Below is a small trained network, with its code and all its weights. Each question gives an input and a class and asks what happens when units are switched off, that is, made to give their printed mean instead of their output.

import numpy as np


def w(rows, s, z=0):
    codes = np.array(rows[::2]) - 128.0
    scale = np.full(codes.shape[1], s)
    scale[-1] = z or s
    return codes * scale


def f(y):
    return np.maximum(y, 0)


def log_softmax(a):
    a = a - a.max(-1, keepdims=True)
    return a - np.log(np.exp(a).sum(-1, keepdims=True))


def net(x, mask):
    res = np.array(x, float).reshape(1, 5) / 4 @ E
    y = f(res @ A[0][:, :-1].T + A[0][:, -1])
    res = res + np.where(mask, y, B[0][:, -1]) @ B[0][:, :-1]
    return log_softmax(res[-1] @ U[:, :-1].T + U[:, -1])


A, B = {}, {}
E = w([
[186,221,172,115,193],'x0',
[128,127,129,128,128],'x1',
[126,131,125,126,125],'x2',
[2,168,210,81,156],'x3',
[172,144,226,152,20],'x4',
],0.0096)
A[0] = w([
[119,135,135,125,130,73],'n0',
[112,83,195,157,12,139],'n1',
[124,52,82,148,94,255],'n2',
[143,115,143,106,135,76],'n3',
[122,141,107,143,126,97],'n4',
[44,129,134,135,199,119],'n5',
[5,105,150,114,76,152],'n6',
[160,178,118,127,190,141],'n7',
[137,106,87,127,93,170],'n8',
[163,147,226,142,74,93],'n9',
[133,120,131,146,102,46],'n10',
[92,71,83,133,139,187],'n11',
[170,116,40,129,172,193],'n12',
[150,149,132,132,183,125],'n13',
[169,158,100,119,77,193],'n14',
[223,157,122,160,145,124],'n15',
[125,134,136,116,125,73],'n16',
[82,253,197,113,154,30],'n17',
],0.018,0.0049)
B[0] = w([
[131,131,129,139,130,133],'n0',
[204,151,70,166,193,235],'n1',
[108,26,95,144,143,242],'n2',
[126,130,119,132,121,130],'n3',
[133,125,122,136,132,137],'n4',
[92,123,183,33,154,217],'n5',
[88,237,46,117,111,226],'n6',
[121,160,203,155,164,202],'n7',
[134,67,118,123,143,190],'n8',
[150,101,46,162,1,222],'n9',
[150,124,134,117,160,143],'n10',
[75,73,77,119,137,213],'n11',
[89,175,84,249,118,251],'n12',
[134,125,190,138,173,176],'n13',
[193,97,161,106,116,195],'n14',
[213,175,168,139,83,227],'n15',
[135,126,121,136,133,131],'n16',
[42,93,164,216,56,233],'n17',
],0.034,0.015)
U = w([
[88,83,90,202,93,250],'0',
[51,173,75,28,162,40],'1',
[168,193,160,237,214,56],'2',
[71,171,214,112,134,81],'3',
[209,91,92,151,180,177],'4',
[126,253,52,152,137,215],'5',
[216,165,170,131,62,17],'6',
],0.011,0.0026)

Each question gives the input, the list of numbers given to net, and the class t.
The units are the neurons (one row each of A and B). Each row of codes is followed by its name. A weight is (code - 128) times the scale printed after its matrix; where a second scale follows, it is the last column's (A, B and U).
mask holds one flag per neuron, in row order. A switched-off neuron (its flag False) gives its mean, the last column of its row in B, instead of its output. The means were averaged over made-up inputs and are rounded, as every weight is.
A unit's drop is (log p(t) with every unit on - log p(t) with that unit switched off) / (log p(t) with every unit on - log p(t) with every unit switched off).
The circuit of an input: a set's keep is (log p(t) with only the set's units on - log p(t) with every unit switched off) / (log p(t) with every unit on - log p(t) with every unit switched off). Starting from the 12 units with the biggest drops (on a tie, the unit counted first), units are removed one at a time, each time the one whose removal leaves the highest keep (on an exact tie, the one counted first), for as long as the keep stays at least 0.8.
units of the circuit, in order: the units of the circuit, biggest drop first
k most important neurons: the k neurons with the biggest drops, biggest first
drop of u: that unit's drop, to one decimal
input [-5,-5,8,3,3], class 5: units of the circuit, in order => (n6)
input [2,3,-5,0,-8], class 2: 2 most important neurons => (n12; n17)
input [7,-7,7,0,1], class 6: units of the circuit, in order => (n12; n15)
input [-5,4,4,-1,1], class 4: units of the circuit, in order => (n17; n12)
input [-4,-1,-1,0,5], class 4: 2 most important neurons => (n1; n12)
input [7,-5,-8,-5,1], class 6: 2 most important neurons => (n15; n1)
input [2,8,1,8,-1], class 3: 2 most important neurons => (n17; n5)
input [-3,-5,-7,1,-5], class 1: 3 most important neurons => (n17; n5; n9)
input [8,2,-6,-2,1], class 6: 2 most important neurons => (n15; n1)
input [-8,7,1,0,4], class 4: 3 most important neurons => (n1; n2; n12)
input [0,5,-3,8,6], class 5: 3 most important neurons => (n6; n1; n2)
input [8,-4,-1,-1,0], class 2: 2 most important neurons => (n7; n13)
input [-2,-2,1,1,7], class 5: 2 most important neurons => (n1; n6)
input [8,-5,-2,-4,1], class 6: units of the circuit, in order => (n15)
input [-5,2,4,8,-1], class 1: drop of n5 => 0.4
input [3,2,6,-8,-1], class 2: drop of n12 => 0.5
input [-2,5,7,3,-6], class 1: drop of n9 => 0.0
input [-7,3,-6,1,8], class 5: drop of n1 => 0.3
